Every row comes from one small tree of marks. Brackets hold a mark, then the marks that hang from it, in the order of their numbers. Every link used is in the known rows. Which tree was each row made from?
Known rows:
[j300 [j548 [j518 j259 [j713 j741]] j733]]: [ 314  331  184  -80  106 -196  364  -74  284   88  -34   22    5 -358
  -38   78 -339   93   64 -342  159  180 -214  122  347  135 -260  -11
  -70  437  176  -46  -75 -124   35 -166  306 -188  384  210    2  -74
 -124   31 -471  150  124 -223   64  -31  -26  259  -31  -25 -114 -201
  132]
[j280 j300 [j548 j518 [j713 [j259 j733] j741]]]: [ 292  141   97  -83   90  -70  416 -386  271    6  281 -257  343 -401
   90   57  -44  153   49 -272  159   81 -363  120  377 -113 -374    1
   -2  409  100 -147 -134 -127  133  -69   -3 -123  304   81  158  -35
   27    1 -483  243  -79 -100   73   98  -42  366  -91  -95  -64 -183
   92]
[j68 [j268 [j733 j704]] j953]: [ 447  267  -49  102   94 -102   70  156  213  156  -75  -43 -384  575
 -153   33 -662  138  309  267  -25  193 -140  647  324  142  -42   48
 -151  224  190  236    2   -3  491 -170 -281  196   65  165 -174 -106
 -104  187  113   68 -291 -149  171 -334  -19   45 -257   90 -121 -165
  218]
[j300 [j518 j259 j548]]: [ 355  231  110  -52  136  -28  325  122  353  155  -31   74   12 -147
 -124  115 -328   62   18 -375  122  273 -180  288  267  114 -267  -18
  -78  385  202   98  -80  -98   61 -232  207 -116  333  195   14  -48
 -230  135 -405  209   39 -185  -54  -98  -67  206  -99  116 -155 -150
  136]
[j518 j259 [j300 j548] [j713 j741]]: [ 482  356  308 -182  189   -7  424  102  370  180  -84  128 -165 -323
  -91  162 -391  150  -39 -649  186  322 -152  264  360  195 -322  -16
 -138  460  175    9  -28  -84  233  -91   25 -329  394  190  159   60
 -303  162 -292  171  185  -88   22 -137 -132  352 -157 -157 -205 -196
   28]
[j280 [j548 [j713 j259]]]: [ 299  246   26 -141   56 -111  260 -252  260  181  139 -145   39 -283
  -22   74 -207   27  190 -256  113  -53 -228  253  346  -45 -119   37
  -17  340  190   -4 -129 -121  176 -169   86  -32  320  136   47  -53
 -134   23 -331  162    2 -149   43   56   10  263  -61  -28  -90 -123
  133]
[j704 [j68 [j268 j259]] [j733 j953]]: [ 678  400  189   47  108 -351  124   34   51  147 -126  -78 -299  522
 -288  -42 -690   67  193  258   -1  228  -49  546  288    3 -120   93
  -64  237  120  217   54    0  527 -197   89  123  176  402 -259 -108
   87  147   59   10 -266 -198  169 -253  178  302 -310  -84 -191 -112
  239]
[j704 [j68 [j268 [j259 j741]] j677] j733 j953]: [ 831  543  297  240  163 -349  154  103  232   76 -112 -114 -242  779
 -238   20 -623  108   99  369    2  202  -79  594  279   50 -258  137
  -19  174   65  194  136   -7  613 -284   30  283  143  496 -395 -133
  155  135  210  -25 -329 -257  119 -279  229  324 -363  -84 -217  -66
  226]
[j300 [j548 j518 j713 [j733 j704 j953]]]: [ 269  282  181   -8  102 -428  348  -38   92    9   77  -38  112 -408
 -100 -134 -427   58   54 -161  105   22 -244  142  341   35 -173    9
  -49  344  172  -70 -112 -129  173 -103  341 -169  351  224  -43  -96
   75   -9 -425   70  -16 -267  132  -85  139  334   -5   -9  -52 -235
  175]
[j259 j704 [j733 j268]]: [ 525  247   10 -232  114 -208  309 -140  106  367   57  -47 -223  249
 -193 -137 -628   62   26 -206   16  304 -182  359  230  -57 -370  -72
  -10  385  247  174   45  -30  261 -126  151 -228  253  636 -162  -11
   80  166  -14  -61  -77 -182   43  -81  127  309   -1  129 -220  -85
  208]
[j953 [j268 j259 [j733 [j704 [j741 j68 j213]]]]]: [ 500  415  166 -142  185 -142  243  158  -50  443  -51    0 -402  324
 -170  -26 -787 -116  193  238  -32  201 -121  569  294   12   50   -8
 -126  234  191  299  -48    5  444 -168  -80   65  131  370 -136  -10
  -71  225  -79   70 -191 -188   80 -152  176  148 -232  -89 -122   -9
  258]
[j68 [j268 j953] [j677 [j280 j300 [j548 j518]]]]: [ 259  329   27   33  181  191  117   82  391  348   10 -147  -12  291
  184   -6 -361   27  181  137  107   64 -286  307  388   95 -451    5
  -83   99  125  105  -89  -71  540 -115  -62  209  104   84  -91   -5
  147  164  150   46 -220 -153   47 -285  -33   39 -222  102 -141  -93
  175]
[j733 [j268 j259] j704 j953]: [ 395  422  195 -318   61 -551  184  149 -207  608  -69   61 -435  129
 -372 -235 -789  -27  248   98    9  229 -237  487  303  -95   67    0
 -158  211  247  232 -114   17  406   16  137 -197  284  441 -147  -22
  170  176 -111  -75 -204 -126  273 -327  376  311  -55   12 -123 -107
  229]
[j713 j259 [j741 j68]]: [ 533  526   31  -69  134 -169  388 -234  336  269    3   74 -278  139
 -100  271 -184   27  144 -302    9  393 -202  243  386    7  -11   22
  -73  474  188   10   44  -96  -89 -249   85   15  390  331  -26  -44
  -78  190 -214  162   41 -182   20   29   91  275  -90  -13  -82  -72
  103]
[j741 [j68 [j677 j280]] j953]: [ 563  597  -41  259  163  -56  256  -67  254  348  -88   21 -486  378
  220  182 -242  -56  164  -78  -53   85 -112  364  298  -29 -246  107
   28  230  203   99   84  -46  175 -330  405  316  139  271 -336  -31
  204  187  104   26  -56 -351  -82 -124  -31   97 -199   19  -58 -111
  177]
[j733 [j268 j953] [j704 j68 [j741 j213]]]: [ 533  536  193 -146  171 -463  312    5  -59  419  -60 -102 -420  253
 -233 -127 -757  -32   89   85   64  178 -328  460  272   48  268   88
  -25  191  263  131    1  -24  527  -33    5   29  231  546 -255  -53
  149  109  120  -44 -219 -251  241 -338  327  376 -138    1 -112  -80
  220]
[j677 [j280 [j548 j300 [j518 [j259 j704]] j733]]]: [ 199  293 -129  -33   73    3  235 -256  243  434   79 -193   74 -226
   51   77 -108  -21   96 -238  153  -81 -222   86  334   63 -406  -21
   16  335  151  -41 -177 -124  218 -134  265  -83  281   66   82  -57
   77   24 -283   85   30 -222   67  -95  -39  235  -29   26 -169 -152
  164]
[j259 [j741 [j68 j268 j953] [j213 [j548 j518]]]]: [ 572  473  140   -8   60  -69  537 -137  262   69   78  -95 -256  231
   38  172 -385  102   11  -37   14  162 -154  437  209  120  193   65
    4  233  137   93   95 -104  230 -170 -384  217  198  457 -132  -35
  -74  132  181   67  -94 -258   16 -118  -59  131 -138   66 -162  -78
  169]
[j259 [j733 [j704 [j68 j677] [j953 j268]]] j741]: [ 650  442  139  -46  215 -325  354  -56  171  431   83  -98 -100  299
 -162 -106 -516  124  -68  -88  -14  228 -144  428  164   87 -234   12
    6  297  166  140  140  -38  388 -162  -88  -51  252  799 -213  -61
  123  156  195 -147 -190 -283   76 -215  236  414 -126  -28 -201  -44
  185]
[j213 [j548 [j713 j300] [j733 j704]]]: [ 212  231  204   -5  133 -313  520 -129   85  -36  101  -51  -57 -227
  -89  -71 -296  -85   -2  -85  117  103 -194  223  366   28  -96   32
  -96  298  202    8 -132 -126  172  -63  198  -78  313  368   12  -56
  -17  -26 -274  115  109 -161   18 -158   91  201   12   41 -122 -218
  245]
[j677 [j280 [j548 j300 [j518 j713]]]]: [ 226  251  -30   13   71  139  280 -135  258  378  120 -132   78 -249
  101  125 -123  -59  115 -207  175  -96 -157  128  324   53 -376    9
  -13  281  130  -15 -210 -144  417 -134  115  -27  246  -24  126   -3
   14   26 -205  111    4 -156   76 -153 -156  208  -86  -55 -194 -156
  149]
[j300 [j518 j548 [j713 j741]]]: [ 402  251  273   30  101   42  424  198  371   30   14  145  -84 -239
 -107  175 -354   76  -38 -435  169  287 -109  257  242  146 -281   -3
 -100  367  146   70  -88 -130  143 -219   60 -134  365  180   76  -36
 -221  134 -341  200   74 -148   -4 -182 -125  234 -116    6 -146 -170
  127]
[j713 j300 [j741 j953]]: [ 623  350  184   74  126  -57  484 -129  244   21   14  108 -429   83
  -25  309 -280  -64   39 -284   53  405  -80  296  350   53 -267  116
  -89  386  138   57   19 -106   -8 -249 -112  -33  257  264   17  -13
 -104  123 -124  176   48 -151   34 -185  -94  185 -217 -157 -126 -219
  199]
[j953 [j268 [j259 [j704 j741]] j733]]: [ 472  315  170 -123  175 -105  236  119    9  483  -15    7 -283  287
 -191  -53 -759  -91  192  179  -12  246 -113  530  271   24 -160  -13
 -102  279  180  293  -52   -1  416 -188  -97   26  173  389 -125  -28
  -59  209 -101   41 -173 -152   90 -130  145  178 -216  -35 -183   -7
  252]
[j548 j300 [j518 j259 j713]]: [ 328  161  136  -30  147 -144  385  -38  258  -76   55  -33  169 -245
 -101   87 -134   25  -12 -197  128  157 -162  209  374   80 -392   -1
  -85  503   88  -81 -153 -115  321   27    7 -231  363  156  135   65
   51    4 -430  167   41  -24   82  -27 -108  372 -110  -15 -181 -132
  101]
[j704 [j68 j677] j733]: [ 671  438  194  118  160 -160  169  -27  250   97  -76  -72 -101  473
 -107   -3 -374  -52   90  134   45  187  -66  377  267   38 -203  112
  -24  233  134  106   56  -74  460 -202  133  153  190  473 -258  -62
   81   99  144   58 -122 -203   47 -197  138  267 -218   11 -193  -94
  215]
[j548 j300 [j713 [j259 [j741 j68 j953]]]]: [ 439  331   56   26  146 -269  507 -208  227  -84  191  -68   22 -232
  -57   85 -123   34  -30 -206   -3  117 -122  235  378  -49 -236   41
  -16  454   94  -68  -62 -138  280 -112   10   36  364  266   47    5
  135   38 -265   75  -36 -128   53   25   62  388 -178  -38 -111  -79
   93]
[j713 [j259 [j733 j268 j704 j953] j741]]: [ 463  443   43 -315  135 -403  267 -142  150  564   72   -1 -143   94
 -244  -55 -499  121   68 -248    2  352 -169  359  308  -30    8  -92
  -79  399  286  122   28  -52  236 -100  118 -215  380  680  -94   -5
   32  163 -140  -74  -62 -191   80  -78  292  390  -43   44 -173  -32
  123]
[j213 [j548 j300 j518 [j733 j953]]]: [ 190  219  202   64  136 -372  567 -174   89   51  122  -56  191 -200
  -98  -70 -261  -15   -2   -1  155  148 -219  165  325   -6 -123   42
  -59  380  144  -50 -151 -124  162  -45  266  -69  278  348   12  -36
  147  -45 -361  140   64 -135   65 -121  -26  249   14   95 -163 -208
  247]
[j733 [j704 [j741 [j68 j268 j677]] j953]]: [ 576  544   65  210  158 -359  286   22   96  361   14 -131 -273  387
 -156   -4 -474   45  146  105   -3  111 -270  483  241   87 -125  141
   -8  197  191   72   52  -35  433 -227   29  109  187  419 -299 -138
   46  100  119   -1 -206 -324  144 -235  252  343 -108  -26  -60  -82
  214]
[j713 j259 [j300 j518] [j741 j953]]: [ 542  400  174   79  147 -148  478 -112  405  -58   25  150 -296   13
 -104  345 -241   29  -49 -411   56  546 -152  284  454   49 -196   42
 -117  473  217    8   12 -108 -184 -320  -16 -123  374  175   48   12
 -130  127 -436  242   92 -183  -91  -97  -29  290 -234 -102  -85 -177
  135]
[j733 j268 j704 j953]: [ 402  406  146 -231   68 -551  214   70 -119  524  -50   23 -358  108
 -331 -218 -685    7  176  -21   19  212 -313  390  262  -58   96   11
 -125  247  259  168  -71   -7  365   16  166 -173  299  445 -152  -14
  148  130  -68  -79 -163 -152  267 -353  316  358  -15    9 -111 -150
  218]
[j953 [j268 [j259 j704 [j741 j68]] j733]]: [ 511  367  183 -164  159  -94  299   88   36  481  -17   38 -313  248
 -158  -46 -716  -32  136   93  -57  256  -92  517  252   23 -132  -23
  -86  273  146  307   13    8  317 -184 -192   45  186  426 -141  -11
    2  252  -27   -6 -165 -170   73 -155  147  190 -216  -38 -194   17
  228]
[j741 [j68 [j268 [j259 j704 j733]]] [j213 j548]]: [ 570  470   75 -133  115  -44  541  -73  104   34   12  -77 -475  426
   -3   60 -615  -20   71   69   -3  153 -169  524  301  -11  121  -16
  -33  218  203  207   67  -46  210 -201  -47  144  108  413 -195    6
  -73  222   94  117  -90 -265 -122  -33  -46   30 -131  105 -128  -64
  242]
[j704 j733 j741 [j953 j268]]: [ 809  484  263  281  153 -376  238   -4   97  300    9 -192 -178  540
 -268  181 -662   70   66  228   44  294 -158  512  179    3 -131  150
   15  291  120  121   36  -37  659 -348  138  221  159  539 -266 -131
  -94    8  -76   78 -204 -291  168  -75  218  429 -261 -256 -172  -77
  244]
[j953 [j268 j259 j733]]: [ 425  275  178 -156  169  -34  194  158   32  438  -74   64 -291  238
 -172   -4 -723 -134  242  194   -7  237  -56  520  308    1 -113  -18
 -157  287  172  328  -88  -10  414 -185  -18   50  169  308  -65    3
 -110  207 -174   92 -148 -102   80 -151   80   98 -243  -68 -181  -36
  248]
[j677 [j280 [j548 j300]]]: [ 262  296 -110  -18   72  174  291 -182  236  505  107 -145    2 -164
   90  119 -148  -93  165 -195  146  -77 -161  158  297   41 -345   31
   -8  253  153   41 -187 -138  381 -198  132   51  207   13   95  -30
  -43   56 -109  102  -14 -180   68 -180 -129  152  -91  -25 -191 -145
  175]
[j268 [j259 j704 j733 [j741 [j68 j677]]] j953]: [ 573  435  137 -295  224 -111  311   39   87  603   13   29 -251  281
 -110  -65 -678   76   73  -51  -18  316  -52  552  290  -11 -251   -8
  -24  239  171  227   53   -6  288 -138 -116  -31  195  735 -215  -24
  249  312  166 -100 -165 -216   27 -105  253  234 -149  168 -195   45
  179]
[j280 [j300 [j548 [j713 [j741 j68]]]]]: [ 434  282  116   12  116   74  602 -197  196   80  140 -106   79 -275
  107   29 -215   31   75 -243   89  176 -285  173  288   -3 -381   72
  -28  315  118  -15  -50 -126  209 -191   51   50  239   98    3  -51
  -80   73 -211  194  -68 -183   67 -133  -78  236 -142  -61  -88 -204
  131]
[j518 j259 [j300 [j548 [j733 j953]]] j713]: [ 393  364  225 -209  176 -122  334   76  281  285 -162   72 -143 -375
 -122   50 -499  127   11 -590  180  182 -105  298  359  194 -293  -26
 -126  427  234   49  -43  -63  289  -78  335 -385  386  242   45   38
 -233  110 -382  129  202 -174    2 -189  -45  362 -129 -112 -187 -203
   62]
[j704 [j68 [j268 j259]] j953]: [ 661  429  141  198  150 -299  303   -7  167  168 -127  -84 -312  479
 -239   40 -597    8  218  209   19   80 -135  575  287  100 -192  156
   -8  266  137  197   90  -14  444 -300  120  196  220  307 -321 -145
   51  107   17   33 -290 -274  134 -312   88  307 -309  -68 -179 -129
  217]
[j741 [j213 [j548 [j733 [j704 j68] j953]]]]: [ 453  446  117 -134  100 -191  486 -146   59  142   10 -108 -246   97
 -110    0 -422 -140   42  -41  117   46 -209  359  239   73  333    5
  -50  273  266   88  -45 -127  147  -96  165   11  266  538  -77  -22
 -122   62  -82  112   33 -262   -9 -122   69  132  -33  120 -108 -164
  249]
[j741 [j68 j677] [j213 [j548 j733]]]: [ 500  601  107  -76  147  -54  523 -142  226   74  -34  -65 -325  281
  117   93 -342 -144   27   -8   62   59 -207  322  299   35  202   35
  -29  205  219   88   33 -120  101 -170  222  179  177  480 -215   12
  -19  144   72  153   68 -303 -170  -68   11   17  -31  162  -74  -88
  235]
[j300 j518 [j548 j713 [j733 j268 j953]]]: [ 250  297  254  -26   69 -363  403   43  198  -55  -15   11   27 -474
 -147  -86 -587  128  -43 -269  129  164 -310  155  326   29 -215   34
  -76  327  203   37 -119 -125  119 -233  420 -107  383  117  -45  -93
  -32   21 -526  112    0 -259   57 -193   76  319  -54    7  -56 -226
  178]

Which tree is each row?
[ 733  498  121  -30   18 -249  387 -174  172  291   59  -81 -303  337
 -145   34 -485  218  -25 -165  -59  315 -148  422  150   25 -117   58
   62  271  125  110  162  -29  225 -187 -295   71  228  595 -269  -77
  133  166  227  -80 -116 -272  123 -150  191  371  -97   57 -210  -36
  162]	[j259 [j704 [j733 j268]] [j741 [j68 j953]]]
[ 390  273  230  -74  139  -34  362  190  412   65  -42  129  -93 -230
 -133  189 -308  130  -52 -509  165  333 -190  255  284  166 -289  -43
 -117  435  166   55  -85 -105   57 -175  121 -186  419  195   93  -26
 -248  157 -433  198   99 -130  -27 -115  -97  269 -111   25 -149 -159
   88]	[j300 [j518 j259 j548 [j713 j741]]]
[ 545  483  104 -101  115 -445  274   51  -53  382  -29  -72 -330  259
 -289 -185 -617   20  149   74  -10   88 -215  524  229  100  126   49
  -68  203  207  160   36  -19  351  -56 -106  -53  269  493 -198  -76
  116  173  130  -93 -256 -260  197 -349  285  348 -153   21 -102 -111
  216]	[j733 [j704 [j68 [j268 [j259 [j741 j213]]]]] j953]
[ 283  305  -21 -112   46 -210  347 -317  142  327   61 -178   25 -298
  -74   11 -298   50  168 -210  143  -44 -211  207  284   -2 -215   88
   -9  340  140    8 -128  -96  121 -159  225  -95  237  177    3  -93
    6   -3 -320  144   18 -199  113 -133    0  275  -42  -28  -90 -164
  219]	[j280 [j548 j300 [j733 j953]]]
[ 551  399  142 -147  165 -106  363    7  393   14 -147   69 -474  102
  -82  292 -339  109   47 -371   69  366 -195  362  429  201 -283   25
 -162  438  140   63   20  -42  151  -91 -129 -150  366  183    7   25
 -172  178 -188  152   75  -93    5 -200  -88  281 -198 -136 -149 -160
   83]	[j518 j259 [j713 j300 [j741 [j68 j268 j953]]]]
[ 719  483  227  182   96 -251  326 -117   48   23  117 -203 -292  334
  -47  213 -455   23    0   99   80  211 -107  466  205  -65  156  100
   33  265  203   36  -16 -118  466 -254  120  262  148  603 -156  -87
 -146   12  -27  116  -54 -270   50  125   91  215 -201  -89 -108 -114
  234]	[j704 j733 [j741 [j213 [j548 j713]] j953]]
[ 280  138   54  -21   35  118  412 -341  206  207  188 -255  295 -338
  128   38  -93   61  161 -193  169    1 -306  198  271  -44 -356   75
   20  292  128  -51 -130 -108  181 -130  -31  -62  188   17   56  -46
  -56  -19 -345  260  -70 -147   85  -58 -136  249  -89  -47  -99 -186
  156]	[j280 j300 [j548 j518]]
[ 361  194   67  -21  122  144  466  -66  277  191   53  -78  144 -208
    1   64 -193   46   41 -316  128  262 -248  255  250   63 -416    9
  -59  350  171   57  -86 -100  147 -182  131  -76  269  140   35  -39
 -175   94 -370  249  -30 -161   -9 -158  -89  215 -147   64 -129 -178
  128]	[j280 [j300 [j518 j259 j548]]]
[ 487  275   50 -147  161  -31  300  -66  247  347  -58   -9  -94  -10
 -174   23 -351   37   27 -446   74  240 -139  378  294  119 -328   -5
  -48  424  230   75   18  -49  177  -97   39 -298  321  363   23   31
 -159  155 -151  113   82 -153   -5  -81   29  335  -96   70 -220 -127
  104]	[j518 [j259 j704] j300]
[ 369  226  153 -116  173  -90  303  223  337  132  -30   87  -54 -173
 -155   54 -427  150  -67 -469  139  284 -156  328  278  133 -347  -92
 -110  412  221   99  -74  -69  177 -153  239 -279  359  293   22  -11
 -194  157 -421  140   62 -174  -72 -120  -44  297  -90   57 -156 -149
  108]	[j300 [j518 [j259 [j733 j704]] j548 j713]]
[ 578  267   -1 -166  181 -288  320  -82   78  444   74  -62 -148  316
 -227 -173 -671   65   11 -168  -14  284 -203  411  190  -13 -342  -76
  -13  397  231  170   69   -9  239 -139  137 -224  249  674 -179   -1
  113  191  -23  -84 -127 -241   12  -90  144  379  -47   84 -189  -97
  220]	[j259 j704 [j733 [j953 j268]]]
[ 439  331  115 -250  148 -107  410  -32  301  136  -77   25 -236 -207
 -110   52 -388   52  -18 -527  120  226 -199  277  370  215 -407  -50
  -96  425  232   47  -23  -65   94  -86   99 -370  409  273  -37   26
 -180  101 -324   82  183 -183  -51 -162   -5  341  -77  -16 -186 -158
  109]	[j518 [j259 j704] [j713 [j300 [j548 j733]]]]
[ 238  315  196 -116   77 -276  468 -146   55  300   11  -14 -188  -34
 -130  -78 -462  -56  116  -28  117  205 -198  289  298  -15  -54   10
  -72  296  238  124 -101  -76  127 -125  284  -27  287  467  -95  -73
   -8   43 -223   79   83 -163   49 -131   93  128   32  140 -184 -142
  262]	[j213 [j548 [j733 [j268 [j259 j704]]]]]
[ 722  397  245   73   55 -336  174    2   90  190  -81  -57 -262  433
 -311  122 -608   70  105   97   49  290 -125  456  252 -110  -96   80
  -53  309  148  174   -4  -37  497 -243  297  102  201  450 -209  -66
  -22   46 -146   68 -139 -174  185 -155  178  331 -183 -134 -203 -146
  221]	[j704 [j733 j268] j953]
[ 488  341  155 -352  168 -213  222  -15  286  264 -108   44 -358   25
 -176  148 -416  145   23 -417  106  400 -228  295  351   67 -278  -92
 -154  527  203   97  -33  -45  213  -20  175 -266  444  507   65   31
 -138  182 -267   37   78  -32   71  -30   35  330  -74  -70 -186 -110
   77]	[j518 [j259 [j733 j268]] [j713 j741]]
[ 430  276   93 -228  119   -4  155   94  -31  471   -6   59 -248  201
 -205  -74 -620  -66  252   99   14  178  -18  551  323  -25 -163  -28
 -119  263  212  292  -95  -35  287 -141  -32  -60  179  392  -88  -63
  -41  270  -74   28 -133  -98  100 -130  149   83 -139  144 -190  -34
  233]	[j268 [j259 j704] j733]
[ 669  435  308 -104  120 -325  198  -11   38  268 -127  -26 -304  351
 -256  -16 -692   34  108  144   36  307  -51  475  290  -51  -14   92
  -39  241  136  213   30  -13  527 -147   78  115  209  528 -240  -63
  156  132   46   -3 -191 -160  199 -249  240  332 -271  -76 -240  -66
  212]	[j704 j68 [j733 [j268 [j259 j741] j953]]]
[ 407  422  136 -102   71 -388  259  -14  -41  475   12  -69 -335   99
 -226  -98 -592  -19  165   14   46  216 -277  373  247    6   -5   69
  -65  230  249  121  -65  -45  473  -79   22  -72  265  445 -148  -78
    0   66   -8  -13 -128 -180  253 -243  285  322  -25  -20 -120  -81
  218]	[j733 j268 [j704 j741]]
[ 408  466   43  110  168   69  401  -32  323  198   10  -37  -73   49
  185   52 -225  -43   60 -121   33   75 -237  204  336   28 -384   77
  -20  194  143   45  -16 -107  287 -242  223  170  202  103 -168  -20
  111  159    6  105  -64 -272  -78 -204  -25  165 -118   48  -88 -112
  148]	[j741 [j68 [j677 [j280 [j300 j518 [j548 j713]]]]]]
[ 473  260  185 -126  174 -130  506   11  308   32  167  128  -83 -152
  -77  105 -324  -24    9 -406  110  243  -70  189  362   51 -278  -62
  -62  396  121   10  -51 -138  152 -129   66 -173  339  275   43  -28
  -90  149 -264  165   41 -154   -8  -78    6  249 -114    0 -192 -176
  124]	[j518 [j548 [j713 [j259 j704] j300 j741]]]
